134  130  145  138  128  127  113
128  126  153  131  130  121  113
130  139  128  137  127  115  116
-> 134

118  151  143  138  131
130  136  153  127  114
133  132  124  145  143
-> 118

108  109  156  155  112
127  130  123  127  106
126  108  148  125  139
-> 108

150  112  126  137  116  101  126
144  126  111  142  113  107  140
109  140  111  121  137  153  147
-> 150

128  115  156  122  136
118  116  154  128  137
136  116  155  118  134
-> 128

111  135  107  142  150  131
110  141  116  140  148  130
140  136  135  150  147   99
-> 111

103  124  122  113  135  124  130
110  105  106  107  153  105  123
137  116  125  126  124  116  130
-> 103

119  150  129  137  127
136  122  151  132  126
130  143  147  121  120
-> 119

155  113  127  112
124  126  148  118
144  129  109  150
-> 155

128  137  125  104  145
125  143  118  109  137
125  128  124  154  107
-> 128
---
Q:
[[126, 139, 130, 128, 141, 129],
 [129, 144, 118, 125, 110, 106],
 [129, 145, 129, 130, 139, 126]]
A: 125

Q:
[[146, 133, 136, 130, 131, 136],
 [145, 128, 150, 126, 127, 129],
 [140, 127, 147, 125, 126, 128]]
A: 126

Q:
[[149, 124, 157, 123, 143, 131, 119],
 [135, 135, 150, 127, 128, 132, 121],
 [143, 129, 154, 120, 147, 138, 128]]
A: 128

Q:
[[126, 124, 127, 125, 126],
 [151, 136, 140, 132, 133],
 [130, 131, 126, 132, 127]]
A: 140

Q:
[[125, 140, 136, 120, 119, 106],
 [131, 132, 128, 128, 121, 114],
 [129, 128, 134, 131, 126, 100]]
A: 128

Q:
[[144, 126, 130, 155, 135, 141, 128],
 [135, 128, 128, 133, 127, 141, 127],
 [118, 126, 130, 120, 131, 115, 135]]
A: 127

Q:
[[122, 126, 119, 126, 116, 124, 112],
 [120, 125, 118, 126, 118, 123, 151],
 [123, 127, 119, 127, 116, 125, 98]]
A: 118

Q:
[[125, 133, 115, 126, 127, 129, 130],
 [125, 136, 113, 125, 127, 129, 130],
 [121, 130, 101, 120, 127, 126, 136]]
A: 127

Q:
[[130, 129, 126, 129],
 [151, 130, 143, 124],
 [137, 127, 141, 124]]
A: 130
---
[[107 101 113 132 117 130 133]
 [120 121 127 138 123 119 118]] ans = 123

[104 117 156 129] ans = 117

[143 141 139 121 154 139] ans = 121

[135 155 136 143] ans = 155

[[104 130 132 148]
 [105 139 132 146]
 [116 100 128 139]] ans = 100

[154 102 119 145 140] ans = 119

[146 124 135 103 136 141 111] ans = 136

[[127 117 112 150 132 106 113]
 [128 130 129 127 128 128 130]] ans = 128
---
[[151 136 130 124 120 123 116 116 113 111 110 104 112]
 [118 116 121 125 120 132 135 132 144 144 145 151 136]
 [131 128 129 127 131 124 128 123 122 120 119 120 113]
 [123 134 140 139 137 143 138 136 138 138 133 135 122]
 [129 113 119 110 112 119 127 124 130 132 131 140 141]
 [117 119 127 127 132 133 136 135 138 136 138 139 137]] => 139

[[129 123 111 126 123 125 138 127 127 116 122 125 129 115]
 [120 120 129 132 131 130 128 132 130 126 130 131 128 123]
 [128 143 110 127 136 128 125 129 131 130 135 123 125 122]
 [130 140 130 125 132 126 128 122 127 115 115 128 126 126]
 [124 134 117 127 144 127 125 122 129 134 140 134 127 119]
 [130 135 132 125 127 130 132 123 128 118 125 129 123 136]
 [117 125 128 129 125 128 122 127 131 120 101 130 133 119]
 [131 137 112 130 135 127 130 131 125 137 148 135 129 134]
 [132 120 120 129 136 125 129 119 130 124 115 133 134 132]] => 134

[[141 127 112 141 108 109 132 148 116]
 [143 133 113 151 119 118 147 119 110]
 [151 121 115 148 119 117 121 141 119]
 [139 105 137 142 144 146 145 135 130]
 [105 136 104 120 128 128 150 126 139]
 [122 137 140 115 129 128 113 119 140]
 [107 118 138 122 122 127 148 116 115]
 [130 117 126 130 147 146 117 115 115]] => 115

[[133 143 139 116 119 143 129 132 116 130 122 119 125 125]
 [131 136 124 128 117 136 139 120 112 131 125 114 120 125]
 [135 149 137 110 122 137 134 128 121 131 105 114 128 123]
 [131 134 132 109 116 131 134 123 108 118 128 118 120 134]
 [129 139 124 120 108 139 123 127 122 139 129 119 125 132]] => 125

[[143 148 151 146 138 133 120 118 132 130 109 109 141 144 135 132]
 [145 150 153 147 139 133 120 117 133 130 107 107 142 144 136 133]
 [144 150 153 147 139 133 120 117 133 129 107 107 142 144 136 133]
 [146 152 155 149 140 133 119 116 133 130 105 105 143 146 137 133]
 [113 108 106 110 118 124 135 137 124 126 145 145 115 113 121 123]] => 121

[[120 113 138 137 110 123]
 [136 140 130 108 123 142]
 [105 130 128 129 144 124]
 [118 119 136 143 136 144]
 [112 119 111 116 121 129]] => 121

[[127 123 118 103 123 127]
 [136 127 127 113 132 127]
 [115 131 113 126 124 117]
 [134 130 146 149 138 129]
 [130 127 139 138 136 125]
 [135 126 138 124 137 126]
 [130 128 141 143 137 125]
 [125 133 124 141 126 127]
 [135 124 138 125 132 133]
 [119 129 117 125 122 124]] => 122
---
[114 152 136 144 124 143]	114, 143

[113 132 128 115 126 101 127]	113, 127

[128 115 129 149 136]	128, 136

[[ 99 150 108 105]
 [154 109 145 147]
 [108 144 115 108]]	99, 108

[114 143 106 158 115]	114, 115

[145 153 125 145]	145, 145

[[149 149 149 149]
 [149 149 149 149]]	149, 149

[149 110 145 112]	149, 112
---
[115 123 101 157 108] → 108

[130 107 110 133 150 156] → 110

[[116 110 150 116 116]
 [127 120 111 107 121]
 [127 109 130 146 104]] → 107

[127 129 100 132 129] → 127

[[120 118 143 119 143]
 [153 158 113 152 114]] → 114

[[155 116 148 135]
 [120 117 120 141]] → 117

[152 121 147 122 105 106 130] → 106

[131 101 131 152 105 119 144] → 105

[158 107 143 151 115 144 116] → 115

[106 148 156 108] → 108
---
Input: [142 134 104 138 154 109]
Output: 109
Input: [119 102 131 106 127 144]
Output: 144
Input: [129 125  98 130 128]
Output: 128
Input: [104 143 125 145 110 107]
Output: 107
Input: [113 127 151 128 134]
Output: 134
Input: [157 103 151 105]
Output: 105
---
[[112 118 132 143 141 128 115]
 [141 111 120 148 131 108 130]
 [133 103 127 153 125 103 135]]	128

[ 99 127 132 115 137 107]	137

[[155 154 155 155 100]
 [111 111 111 112 143]
 [129 129 127 129 126]]	155

[111 123 137 134 156 120]	156

[[110 109 107 105 111 110]
 [151 146 148 152 146 147]
 [147 144 146 150 145 144]]	111

[[107 103 151 149 154 158 151]
 [107 106 154 151 150 157 150]]	158
